Look-ups in named tables: a row name and a column name give one cell, copied from the table.

Lun:
         Litir  Vubi  Zikovi  Zum  Bitin  Tob  Lep  Rir  Rasov  Kub
Bukon      122   220     218  114    217  235  213  109    111  213
Dizirit    228   234     116   95    119   53   98   99     93  102
Gevetus     95   109     234  235     54   71  249  231    220  235
Vab        125   235     217   98    218  227  206   94     96  208
Vid        201   181     135  147    125  113  118  150    145  129
Lif        161   222     179  109    204  198  167  107    110  172
Zov        201   151     121  172    205  206  122  174    178  127
Banurev    129   213     209  119    224  239  202  115    120  205
Bidiv      163   206     174  124    205  205  167  123    127  171
Zin        143   177     191  157    170  164  197  155    157  191
Vup        131   222     211  110    221  233  199  106    111  204

Dizirit, Litir -> 228
Gevetus, Litir -> 95
Bidiv, Rir -> 123
Lif, Vubi -> 222
Banurev, Bitin -> 224
Vup, Rir -> 106
Vab, Tob -> 227
Dizirit, Rasov -> 93
Lif, Litir -> 161
Vid, Rasov -> 145
Zov, Tob -> 206
Bukon, Rir -> 109
Dizirit, Tob -> 53
Vup, Zum -> 110
Which row has the largest Vubi? Vab

Table Puf
cols = Tikuge, Duk, Raveve, Zulani, Sedadad, Tedab
Maful: [0.229, 0.898, -0.560, -0.301, -0.098, 0.167]
Zomedi: [-0.540, -0.035, 0.319, 0.006, -0.102, 0.086]
Kinu: [0.437, 0.081, 0.001, 0.115, 0.080, 0.412]
Rimon: [-0.511, -0.055, 0.288, -0.076, -0.138, 0.100]
Vub: [0.511, 0.022, -0.014, 0.083, -0.041, 0.446]
Pemisos: [-0.376, 0.455, -0.080, -0.253, -0.158, 0.086]
Zav: [-0.304, -0.330, 0.348, 0.136, -0.014, 0.067]
Baf: [-0.387, 0.352, -0.089, -0.174, -0.170, 0.113]
Rifu: [-0.356, 0.448, -0.022, -0.147, -0.140, 0.091]
Begu: [-0.392, 0.362, -0.022, -0.208, -0.158, 0.028]

Begu, Raveve: -0.022
Zomedi, Tikuge: -0.540
Kinu, Sedadad: 0.080
Baf, Duk: 0.352
Baf, Raveve: -0.089
Baf, Tedab: 0.113
Pemisos, Tedab: 0.086
Rifu, Sedadad: -0.140

Keti
fields: Bogage, Benepog, Lalas, Guno, Dutosa, Nikeped, Pelovu, Zenak, Fipivad
Moket: [-0.3, -0.1, -0.2, -0.3, -0.2, -0.7, -0.3, -0.2, -0.1]
Kovedir: [-0.4, 0.0, -0.2, -0.3, -0.2, -0.9, -0.3, -0.1, 0.0]
Sakatem: [-0.2, -0.2, -0.2, -0.2, -0.2, -0.2, -0.2, -0.2, -0.2]
Naza: [-0.3, -0.2, -0.2, -0.3, -0.2, -0.5, -0.2, -0.2, -0.2]
Derumo: [-0.2, -0.3, -0.2, -0.2, -0.3, 0.0, -0.2, -0.3, -0.3]
Kepad: [-0.1, -0.5, -0.3, -0.1, -0.2, 0.5, -0.2, -0.4, -0.4]
Turo: [-0.3, -0.2, -0.2, -0.3, -0.2, -0.5, -0.2, -0.2, -0.2]
Dodurez: [-0.4, 0.0, -0.1, -0.4, -0.2, -0.9, -0.3, -0.1, -0.1]
Tum: [-0.3, -0.1, -0.2, -0.3, -0.2, -0.5, -0.3, -0.2, -0.2]
Dategu: [-0.3, -0.1, -0.2, -0.3, -0.2, -0.4, -0.2, -0.2, -0.2]

Fipivad of Kepad is -0.4
Fipivad of Derumo is -0.3
Benepog of Dategu is -0.1
Bogage of Dodurez is -0.4
Bogage of Naza is -0.3
Bogage of Moket is -0.3
Bogage of Derumo is -0.2
Dutosa of Dategu is -0.2
Which row has the largest Nikeped? Kepad

Tuferif =
         Rofogan  Bogoz  Ruleref  Baz  Rerat  Beser  Todov
Tubevet       50     50       79   45     32     54     44
Delidi        46     51       82   40     42     50     53
Kibavu        53     63       36   93     18     47     35
Gek           33     50       50   47     49     54     79
Lomo          53     51       36   47     46     48     60
Piz           48     48       29   39     53     43     54
Soz           58     36       21   28     66     36     52
Rak           40     55       35   77     37     49     28
Tivevin       49     44       36   31     57     47     61
Tis           38     41       28   45     68     43     57
Babil         65     52       68   51     21     47     34
Fip           52     50       35   44     46     43     63

What is the Todov of Lomo in Tuferif? 60
What is the Baz of Tivevin in Tuferif? 31
What is the Ruleref of Piz in Tuferif? 29
What is the Beser of Lomo in Tuferif? 48
What is the Rofogan of Fip in Tuferif? 52
What is the Baz of Tubevet in Tuferif? 45
What is the Baz of Kibavu in Tuferif? 93
What is the Ruleref of Tivevin in Tuferif? 36
What is the Todov of Delidi in Tuferif? 53
What is the Bogoz of Fip in Tuferif? 50
What is the Todov of Tubevet in Tuferif? 44
What is the Ruleref of Lomo in Tuferif? 36
What is the Rerat of Tivevin in Tuferif? 57
What is the Baz of Delidi in Tuferif? 40

Reb:
       Veragar  Fedozer  Tuvut  Nemelud  Sibimip  Zut  Figineg  Gefevuv  Gunep
Dil        144       99    142      100      135  106      137       97     75
Kem        120      108    117      158      114   64      118      101    121
Bido        97      136     98      192      104   81      106      132    179
Vutol      100      138     99      186      106   89      107      135    178
Ror        149       67    140      114      125   38      136       60     43
Pimiv      105      184    112      134      128  216      118      193    203
Mula       146      139    148       67      146  204      142      148    106

What is the Figineg of Mula in Reb?
142
What is the Nemelud of Mula in Reb?
67
What is the Fedozer of Kem in Reb?
108
What is the Nemelud of Pimiv in Reb?
134
What is the Zut of Pimiv in Reb?
216
What is the Veragar of Bido in Reb?
97
What is the Zut of Ror in Reb?
38
What is the Gunep of Ror in Reb?
43
What is the Zut of Vutol in Reb?
89
What is the Gunep of Vutol in Reb?
178
What is the Gunep of Dil in Reb?
75
What is the Zut of Bido in Reb?
81
What is the Fedozer of Bido in Reb?
136
What is the Zut of Dil in Reb?
106
What is the Gunep of Kem in Reb?
121
What is the Figineg of Pimiv in Reb?
118
What is the Sibimip of Ror in Reb?
125
What is the Fedozer of Pimiv in Reb?
184
What is the Tuvut of Kem in Reb?
117
Row with the largest Tuvut: Mula

Table Duzi
fields: Kas, Nal, Sozu, Rop, Padag, Kule, Nuvebig, Zer, Galusi, Kamosel
Favu: [-66, -23, -5, 0, 37, -79, -16, -11, 19, 42]
Zun: [-47, -28, 2, -11, 34, -81, -32, -16, 6, 56]
Tokez: [-72, -41, 7, -15, 32, -87, -26, -28, 18, 40]
Res: [-60, -31, 9, -1, 51, -95, -12, -25, 30, 43]
Nop: [-66, -10, 9, -23, 12, -80, 2, -19, 30, 23]
Fezimo: [-74, -30, 9, -13, 46, -78, -30, -37, 17, 41]
Mon: [-74, -42, -4, -9, 56, -93, -27, -30, 25, 31]

Nuvebig of Tokez: -26
Nal of Zun: -28
Galusi of Favu: 19
Kamosel of Favu: 42
Galusi of Zun: 6
Nal of Nop: -10
Zer of Mon: -30
Kas of Zun: -47
Nal of Res: -31
Kule of Fezimo: -78
Sozu of Mon: -4
Kamosel of Nop: 23
Zer of Tokez: -28
Galusi of Res: 30
Rop of Mon: -9
Nuvebig of Res: -12
Zer of Res: -25
Kas of Tokez: -72
Kamosel of Res: 43

Bolozo:
         Ruri  Rodu  Kubolen  Kago  Zefek  Rubod  Geg
Dapuneg    46    21       63    37     36     37   18
Feza       37    28       28    81     38     18   40
Meroten    65    29       37    32     78     49   44
Zogibol    34    31       30    66     54     16   40

Kago of Feza: 81
Geg of Feza: 40
Rodu of Feza: 28
Zefek of Meroten: 78
Kubolen of Meroten: 37
Kubolen of Dapuneg: 63
Ruri of Zogibol: 34
Kubolen of Zogibol: 30
Geg of Meroten: 44
Kago of Meroten: 32
Kago of Zogibol: 66
Zefek of Feza: 38
Rubod of Feza: 18
Ruri of Meroten: 65
Kago of Dapuneg: 37
Rubod of Meroten: 49
Ruri of Dapuneg: 46

Fem:
         Kovup  Geruzu  Taku  Nitona  Lusi  Gak  Pivo  Fisas
Fipet       63      50    47      55    13    1    40     53
Sut         51      70    53      32    33   16    58     32
Lenova      39      50    52      47    83   93    59     48
Bovuzor     45      64    54      36    54   48    60     37
Kos         35      94    60       7    60   40    79      9
Tus         59      60    49      44    20    4    47     43

Bovuzor, Taku: 54
Kos, Taku: 60
Fipet, Nitona: 55
Sut, Geruzu: 70
Bovuzor, Lusi: 54
Fipet, Fisas: 53
Sut, Lusi: 33
Tus, Kovup: 59
Lenova, Fisas: 48
Tus, Gak: 4
Bovuzor, Gak: 48
Lenova, Gak: 93
Lenova, Nitona: 47
Tus, Geruzu: 60
Kos, Lusi: 60
Bovuzor, Fisas: 37
Fipet, Pivo: 40
Fipet, Gak: 1
Bovuzor, Kovup: 45
Lenova, Lusi: 83

Table Biv
	Ledolo	Nam	Rabiba	Tira	Dezizu	Gom	Kotube	Perunos
Genut	3283	3534	3212	3398	3462	3461	3504	3142
Bag	3531	3152	3988	3466	3443	3121	3385	3973
Vora	3601	3231	3631	3426	3334	3246	3341	3830
Nimi	574	4744	2180	3734	4267	4853	4159	1919
Dibit	8246	1612	5661	4436	2050	1878	2715	1347
Sisofi	2289	4022	2302	3119	3785	4075	3665	4222
Busubu	3272	3404	3523	3443	3430	3440	3398	3803

Rabiba of Bag is 3988
Perunos of Vora is 3830
Nam of Bag is 3152
Perunos of Bag is 3973
Tira of Nimi is 3734
Nam of Sisofi is 4022
Perunos of Dibit is 1347
Perunos of Genut is 3142
Gom of Nimi is 4853
Nam of Nimi is 4744
Rabiba of Sisofi is 2302
Tira of Busubu is 3443
Tira of Bag is 3466
Dezizu of Sisofi is 3785
Kotube of Sisofi is 3665
Ledolo of Genut is 3283
Kotube of Vora is 3341
Tira of Sisofi is 3119
Gom of Vora is 3246
Dezizu of Nimi is 4267

Table Duget
      Duvetub  Lim  Zevono  Seta  Zabip  Zedan  Gilebe
Nulo       71   77      24     1     83     76      70
Zed        81   83      25    21     86     82      77
Guvi       69   73      33    11     79     73      68

What is the Zedan of Nulo in Duget?
76
What is the Zabip of Zed in Duget?
86
What is the Zedan of Guvi in Duget?
73
What is the Duvetub of Guvi in Duget?
69
What is the Duvetub of Zed in Duget?
81
What is the Lim of Zed in Duget?
83
What is the Zevono of Zed in Duget?
25
What is the Zevono of Nulo in Duget?
24
What is the Lim of Nulo in Duget?
77
What is the Zedan of Zed in Duget?
82
What is the Seta of Zed in Duget?
21
What is the Gilebe of Guvi in Duget?
68
What is the Gilebe of Zed in Duget?
77
What is the Zevono of Guvi in Duget?
33
What is the Zabip of Guvi in Duget?
79
What is the Lim of Guvi in Duget?
73
What is the Seta of Nulo in Duget?
1
Row with the largest Lim: Zed

